Each row has a name. Each question is about the rows just above it.

<146>: [   4,  -41,   25,   71,   25, -109]
<142>: [-222, -745, -351,  306,  618, -164]
<166>: [-407,  239, -190, -196,  215, -121]
<102>: [ 133, -615,   39,  590,  753,  128]
<68>: [ 277,  466,  -50, -691,  197, -613]
<65>: [ 211, -198, -180, -210,  172, -396]
<18>: [ 319,  254,  648, -201, -365, -226]
<188>: [ 582, -351, -745,  167,  299, -294]
<83>: [ 315, -418,    4,  627,  515, -116]
<122>: [ 230,  113, -161, -146, -832,  790]
The next entry after [ 239, -190, -196,  215]:
[-121]
Give the next entry after [-351, -745].
[167]
Give the next entry after [-351, -745,  167].
[299]
Give the next entry after [-407,  239, -190].
[-196]

<120>: [ 104,   38,  168,  575, -121,  508, -336]
<64>: [ 128,   65,  392,  714, -390,  386, -348]
<77>: [ 111,   23,  321,  629, -249,  437, -367]
The next entry after [-390,  386]:
[-348]
What is the next entry after [  38,  168,  575, -121,  508]?
[-336]
What is the next entry after [ 23, 321, 629]?
[-249]

<59>: [-180, -134,  -81,  -85,  -16, -286, -228,   84, -192, -258,  -49, -379,
 -278, -168,    1, -244, -113, -427, -146, -207, -260,  164, -376,  606,
  -37, -328, -456,  -85, -212]
<163>: [  43, -498, -236, -140,  -64,  104,  199, -116, -179,  145,  -90,  113,
 -187,  181,  -68,  145, -148,   64,  -40, -158,  144,  -10, -129,  704,
  -67, -330,   96, -171,  150]
<99>: [ -75,  -71,    2,  -53,  -36, -504, -435,  151, -151, -530,   43, -495,
 -236, -352,   23, -425,  -75, -581,  -86, -115, -414,  307, -538,  536,
   -8,  -77, -609,  -34, -423]
<73>: [ -74, -147, -175, -140,  -64,  104,  199, -116, -179,  145,  -90,  113,
 -187,  181,  -68,  145, -148,   64,  -73, -163,  169, -101,  114,  446,
    2, -319,  122, -198,  201]
<81>: [-155, -244, -160, -219,  -96, -292, -216,  -69,  -38, -359,  -51, -179,
  -68, -142,  -51, -302, -277, -218, -162, -257, -309, -104,  -55, -196,
  -45,  -73, -220, -126, -324]
<91>: [ 43,  13,  17,   8, 101, 230,  56,  94, 243, 192,  65,  99, 276,  55,  37,
 271, -34, 225,  43,  28, 316,  97, 315, -77,  88, 369, 204,   3, 215]
<152>: [ 179,  243,  189,  233,  -99,  458,  434,  -76, -186,  508,   -2,  427,
  -91,  338,  -39,  394,  257,  404,  135,  197,  404, -202,   75,   55,
 -132,  -64,  431,  162,  418]
The next entry after [  43, -495, -236]:
[-352]
The next entry after [-228,   84, -192, -258,  -49, -379]:
[-278]
Where do [  43, -498, -236, -140,  -64,  104,  199, -116, -179,  145,  -90,  113,
 -187,  181,  -68,  145, -148,   64,  -40, -158,  144,  -10, -129,  704,
  -67, -330,   96, -171,  150] appear?
<163>
What is the next entry after [192,  65,  99, 276,  55,  37, 271, -34, 225,  43]?
[28]
The next entry after [ 181,  -68,  145, -148,   64,  -73, -163,  169, -101,  114,  446,    2]:
[-319]

<85>: [ 357, -283,  -28, -353,  367, -125,  -17, -475,    7, -163, -484, -165,
  162,  244, -140,  109,  394,  -75,  -61,  121, -191, -378, -234,  301,
  290, -204, -292, -182]
<109>: [  61,   39, -243, -301,   -9,   40, -293,  -53,    7, -163,  283, -338,
 -407,  -62, -140,  109, -428,  -75,  -61,  121, -191, -378, -234,  301,
  290, -204, -292, -182]
<93>: [-320,   43, -292,   20,   12, -344, -347, -265,   28,  -16,  283,  -62,
 -338, -407,  -13,   90, -483, -260, -100,  172, -126,  227,    1, -415,
 -411, -244, -355, -240]
<67>: [-251,    6,  357, -285,  -28, -353,  367, -125,  -17, -475,  232, -365,
 -393, -482, -515,   80,  338, -757,  169, -470, -307,  188, -376, -523,
 -501, -256,  459, -271]
Give the next entry after [-140,  109,  394,  -75].
[-61]
Give the next entry after [ 283,  -62, -338, -407].
[-13]
Give the next entry after [ 357, -285,  -28, -353,  367, -125,  -17, -475].
[232]
Whose row is [  61,   39, -243, -301,   -9,   40, -293,  -53,    7, -163,  283, -338,
 -407,  -62, -140,  109, -428,  -75,  -61,  121, -191, -378, -234,  301,
  290, -204, -292, -182]?
<109>

